Below is a small trained network, with its code and all its weights. Each question gives an input and a target symbol and asks what happens when units are switched off, that is, made to give their printed mean instead of their output.

import numpy as np


def w(rows, s, z=0):
    codes = np.array(rows[::2]) - 128.0
    scale = np.full(codes.shape[1], s)
    scale[-1] = z or s
    return codes * scale


def f(y):
    return np.maximum(y, 0)


def softmax(a):
    e = np.exp(a - a.max(-1, keepdims=True))
    return e / e.sum(-1, keepdims=True)


def log_softmax(a):
    a = a - a.max(-1, keepdims=True)
    return a - np.log(np.exp(a).sum(-1, keepdims=True))


def net(x, mask):
    ids = ['ΓΔΞΦαβεζθλπστω'.index(c) for c in x.split()]
    T = len(ids)
    res = E[ids] + P[:T]
    u = 0
    for l in range(2):
        r = res
        for j in range(2):
            rows = slice(2 * j, 2 * j + 2)
            q, k, v = (r @ M[l][rows].T for M in (Q, K, V))
            z = softmax(np.where(np.tri(T) > 0, q @ k.T / 2**0.5, -1e9)) @ v
            o = O[l][rows]
            res = res + np.where(mask[u + j], z, o[:, -1]) @ o[:, :-1]
        u += 2
        y = f(res @ A[l][:, :-1].T + A[l][:, -1])
        res = res + np.where(mask[u : u + 4], y, B[l][:, -1]) @ B[l][:, :-1]
        u += 4
    return log_softmax(res[-1] @ U[:, :-1].T + U[:, -1])


Q, K, V, O, A, B = {}, {}, {}, {}, {}, {}
E = w([
[56,80,158],'Γ',
[114,165,80],'Δ',
[221,104,151],'Ξ',
[179,135,162],'Φ',
[105,55,192],'α',
[132,151,201],'β',
[87,153,89],'ε',
[56,133,164],'ζ',
[7,116,101],'θ',
[107,205,149],'λ',
[253,51,144],'π',
[213,114,138],'σ',
[83,58,53],'τ',
[205,178,71],'ω',
],0.018)
P = w([
[188,126,163],'0',
[96,76,137],'1',
[72,59,115],'2',
[52,42,115],'3',
[22,22,125],'4',
[75,2,154],'5',
],0.0069)
Q[0] = w([
[68,103,131],'L0H1',
[172,75,117],'L0H1',
[255,159,229],'L0H2',
[170,105,197],'L0H2',
],0.0093)
K[0] = w([
[116,83,107],'L0H1',
[165,168,1],'L0H1',
[176,146,200],'L0H2',
[117,140,210],'L0H2',
],0.0092)
V[0] = w([
[155,60,81],'L0H1',
[145,115,184],'L0H1',
[51,253,116],'L0H2',
[90,150,100],'L0H2',
],0.012)
O[0] = w([
[31,21,198,165],'L0H1',
[160,129,107,186],'L0H1',
[132,254,83,4],'L0H2',
[213,67,92,101],'L0H2',
],0.006,0.0037)
A[0] = w([
[222,235,128,251],'L0N1',
[161,48,15,122],'L0N2',
[127,3,173,135],'L0N3',
[120,56,249,81],'L0N4',
],0.0063,0.0029)
B[0] = w([
[154,62,172,168],'L0N1',
[129,61,169,172],'L0N2',
[110,254,128,255],'L0N3',
[76,82,15,232],'L0N4',
],0.011,0.0093)
Q[1] = w([
[133,93,126],'L1H1',
[178,217,40],'L1H1',
[40,2,57],'L1H2',
[41,149,152],'L1H2',
],0.0069)
K[1] = w([
[180,16,6],'L1H1',
[99,171,169],'L1H1',
[116,81,2],'L1H2',
[174,93,172],'L1H2',
],0.0069)
V[1] = w([
[84,177,181],'L1H1',
[144,153,99],'L1H1',
[119,159,179],'L1H2',
[86,250,164],'L1H2',
],0.016)
O[1] = w([
[104,60,102,163],'L1H1',
[176,248,80,52],'L1H1',
[155,103,116,38],'L1H2',
[89,69,59,3],'L1H2',
],0.012,0.0042)
A[1] = w([
[173,147,98,80],'L1N1',
[104,140,77,152],'L1N2',
[144,245,72,4],'L1N3',
[181,185,118,99],'L1N4',
],0.013,0.0045)
B[1] = w([
[92,2,207,140],'L1N1',
[172,200,30,254],'L1N2',
[70,217,172,142],'L1N3',
[220,168,108,155],'L1N4',
],0.0092,0.0037)
U = w([
[112,140,118,3],'Γ',
[134,182,107,93],'Δ',
[91,192,118,55],'Ξ',
[127,168,127,75],'Φ',
[58,132,52,149],'α',
[129,76,198,252],'β',
[141,186,79,135],'ε',
[103,138,111,8],'ζ',
[154,138,13,31],'θ',
[133,134,93,145],'λ',
[101,191,137,2],'π',
[115,161,115,178],'σ',
[1,85,212,102],'τ',
[139,139,183,254],'ω',
],0.0088,0.0045)

Each question gives the input, a string of symbols that net reads in full, and the target symbol t.
The units are the heads (2 rows each of Q, K, V and O) and the neurons (one row each of A and B). Each row of codes is followed by its name. A weight is (code - 128) times the scale printed after its matrix; where a second scale follows, it is the last column's (O, A, B and U).
mask holds one flag per unit, layer by layer, with each layer's heads first. A switched-off unit (its flag False) gives its mean, the last column of its rows in O or B, instead of its output. The means were averaged over made-up inputs and are rounded, as every weight is.
A unit's drop is (log p(t) with every unit on - log p(t) with that unit switched off) / (log p(t) with every unit on - log p(t) with every unit switched off).
The circuit of an input: a set's keep is (log p(t) with only the set's units on - log p(t) with every unit switched off) / (log p(t) with every unit on - log p(t) with every unit switched off). Starting from all 12 units, units are removed one at a time, each time the one whose removal leaves the highest keep (on an exact tie, the one counted first), for as long as the keep stays at least 0.8.
circuit, biggest first: the units of the circuit, biggest drop first
k most important neurons: the k neurons with the biggest drops, biggest first
k most important neurons of layer l: the k neurons of layer l with the biggest drops, biggest first
heads that matter: for each layer, one digit per head in row order, 1 if its drop is at least 0.15 and else 0, layers parted by /
drop of u: that unit's drop, to one decimal
input Δ τ β β τ ε, target τ: circuit, biggest first -> [L0H1, L0N4, L1H1]
input τ τ τ β, target τ: circuit, biggest first -> [L0H1, L1H1]
input τ τ τ τ Φ, target τ: circuit, biggest first -> [L0H1]
input α α ζ ω Ξ, target α: 2 most important neurons -> [L0N3, L0N4]
input β τ τ Δ, target τ: circuit, biggest first -> [L0N3, L0H1, L1N2, L0N4]
input β β Φ, target β: heads that matter -> 11 / 00
input α Ξ θ α β Φ, target α: heads that matter -> 01 / 01
input α λ β ω α, target α: 3 most important neurons of layer 0 -> [L0N3, L0N4, L0N2]
input ω ε ω, target ω: heads that matter -> 00 / 10
input ω ω β β τ, target τ: heads that matter -> 11 / 01
input Ξ α ε β, target α: heads that matter -> 01 / 01
input α β β Γ, target α: heads that matter -> 00 / 01
input β ζ β, target β: heads that matter -> 10 / 00
input β Δ α α, target α: most important neuron of layer 1 -> [L1N2]
input τ π Δ, target τ: heads that matter -> 10 / 00
input τ α α β β β, target α: heads that matter -> 10 / 01
input β β σ ω, target ω: 2 most important neurons of layer 0 -> [L0N3, L0N1]
input ω Δ β τ, target τ: drop of L0N4 -> 0.3
input β β β, target β: drop of L0N4 -> 0.5
input τ λ τ π Δ ε, target τ: drop of L0N3 -> 2.2
